Below is a small trained network, with its code and all its weights. Each question gives an input and a class and asks what happens when units are switched off, that is, made to give their printed mean instead of their output.

import numpy as np


def w(rows, s, z=0):
    codes = np.array(rows[::2]) - 128.0
    scale = np.full(codes.shape[1], s)
    scale[-1] = z or s
    return codes * scale


def f(y):
    return np.maximum(y, 0)


def log_softmax(a):
    a = a - a.max(-1, keepdims=True)
    return a - np.log(np.exp(a).sum(-1, keepdims=True))


def net(x, mask):
    res = np.array(x, float).reshape(1, 5) / 4 @ E
    y = f(res @ A[0][:, :-1].T + A[0][:, -1])
    res = res + np.where(mask, y, B[0][:, -1]) @ B[0][:, :-1]
    return log_softmax(res[-1] @ U[:, :-1].T + U[:, -1])


A, B = {}, {}
E = w([
[93,109,239,221,56,205,180,171,100,166,127,204],'x0',
[10,43,37,168,41,86,14,254,80,56,94,88],'x1',
[67,142,164,50,45,144,168,108,79,176,185,40],'x2',
[132,132,131,129,125,123,126,133,127,122,137,127],'x3',
[76,147,99,143,61,60,223,74,76,12,14,138],'x4',
],0.0066)
A[0] = w([
[129,152,94,98,154,101,112,86,126,122,125,100,122],'N0',
[124,147,236,212,95,204,186,107,106,146,114,212,69],'N1',
[171,143,164,112,184,172,98,118,157,200,174,121,77],'N2',
[80,166,181,24,60,127,194,71,94,189,176,59,82],'N3',
[167,160,164,107,175,164,192,51,144,155,115,142,73],'N4',
[182,177,54,18,221,77,104,47,137,82,128,79,72],'N5',
[120,167,120,132,96,79,255,33,111,50,38,145,5],'N6',
[171,150,119,209,240,100,120,94,149,110,81,249,58],'N7',
[193,190,174,96,173,104,217,55,137,117,151,160,44],'N8',
],0.0095,0.0025)
B[0] = w([
[118,133,150,170,92,137,164,141,134,147,140,133,175],'N0',
[114,128,173,141,93,63,241,134,148,175,141,140,227],'N1',
[113,141,135,90,166,134,57,132,101,150,172,159,225],'N2',
[209,120,86,140,174,187,151,87,171,61,54,103,239],'N3',
[81,113,92,123,95,82,69,161,90,98,120,127,213],'N4',
[111,118,206,159,82,96,248,145,137,180,135,167,248],'N5',
[143,130,149,80,195,161,28,153,128,199,215,155,230],'N6',
[187,129,94,101,142,204,157,71,147,74,77,59,208],'N7',
[69,125,79,170,87,103,70,151,101,82,105,106,224],'N8',
],0.011)
U = w([
[107,129,192,154,80,83,254,132,142,185,126,152,76],'0',
[25,110,67,150,56,80,35,167,64,49,76,103,228],'1',
[156,151,166,69,234,175,49,122,119,209,215,163,194],'2',
[214,128,105,124,166,215,176,63,161,48,35,90,5],'3',
],0.0079,0.0011)

Each question gives the input, the list of numbers given to net, and the class t.
The units are the neurons (one row each of A and B). Each row of codes is followed by its name. A weight is (code - 128) times the scale printed after its matrix; where a second scale follows, it is the last column's (A, B and U).
mask holds one flag per neuron, in row order. A switched-off neuron (its flag False) gives its mean, the last column of its row in B, instead of its output. The means were averaged over made-up inputs and are rounded, as every weight is.
A unit's drop is (log p(t) with every unit on - log p(t) with that unit switched off) / (log p(t) with every unit on - log p(t) with every unit switched off).
The circuit of an input: a set's keep is (log p(t) with only the set's units on - log p(t) with every unit switched off) / (log p(t) with every unit on - log p(t) with every unit switched off). Starting from all 9 units, units are removed one at a time, each time the one whose removal leaves the highest keep (on an exact tie, the one counted first), for as long as the keep stays at least 0.8.
circuit, biggest first: the units of the circuit, biggest drop first
unit that matters most: the unit with the biggest drop
top k neurons: the k neurons with the biggest drops, biggest first
drop of u: that unit's drop, to one decimal
input [3,-1,1,4,8], class 2: unit that matters most : N6
input [0,1,1,6,2], class 2: circuit, biggest first : N8, N5
input [-2,-5,4,-3,2], class 1: top 3 neurons : N8, N4, N7
input [4,-3,-7,2,-5], class 3: top 3 neurons : N7, N6, N5
input [4,-6,-1,-2,-3], class 1: circuit, biggest first : N8, N4
input [-8,-2,7,-1,-8], class 0: top 3 neurons : N5, N6, N0
input [4,-8,7,-6,-5], class 1: top 2 neurons : N4, N8
input [2,-4,5,4,2], class 3: top 2 neurons : N3, N5
input [1,-6,-4,5,0], class 1: top 2 neurons : N8, N4
input [-1,-7,-1,0,7], class 1: top 3 neurons : N8, N4, N2
input [5,-6,4,8,5], class 1: top 3 neurons : N8, N4, N5
input [0,-1,2,1,3], class 2: top 3 neurons : N6, N7, N5
input [-2,-7,-8,7,-4], class 3: top 2 neurons : N7, N5
input [-8,-2,2,8,-4], class 0: unit that matters most : N5
input [-8,6,-7,2,-8], class 0: top 3 neurons : N5, N6, N3
input [-5,5,-2,1,-5], class 0: top 3 neurons : N6, N8, N4
input [-6,6,8,4,-2], class 3: top 2 neurons : N3, N1
input [-3,-5,3,5,4], class 1: top 3 neurons : N8, N4, N1
input [0,0,7,3,-3], class 3: drop of N3 : 0.6
input [4,1,-8,-2,6], class 3: drop of N7 : 6.3
input [-2,-3,8,-2,-7], class 3: circuit, biggest first : N3
input [2,0,7,7,3], class 3: drop of N2 : 0.0
input [-8,2,0,7,-7], class 0: drop of N5 : 1.0
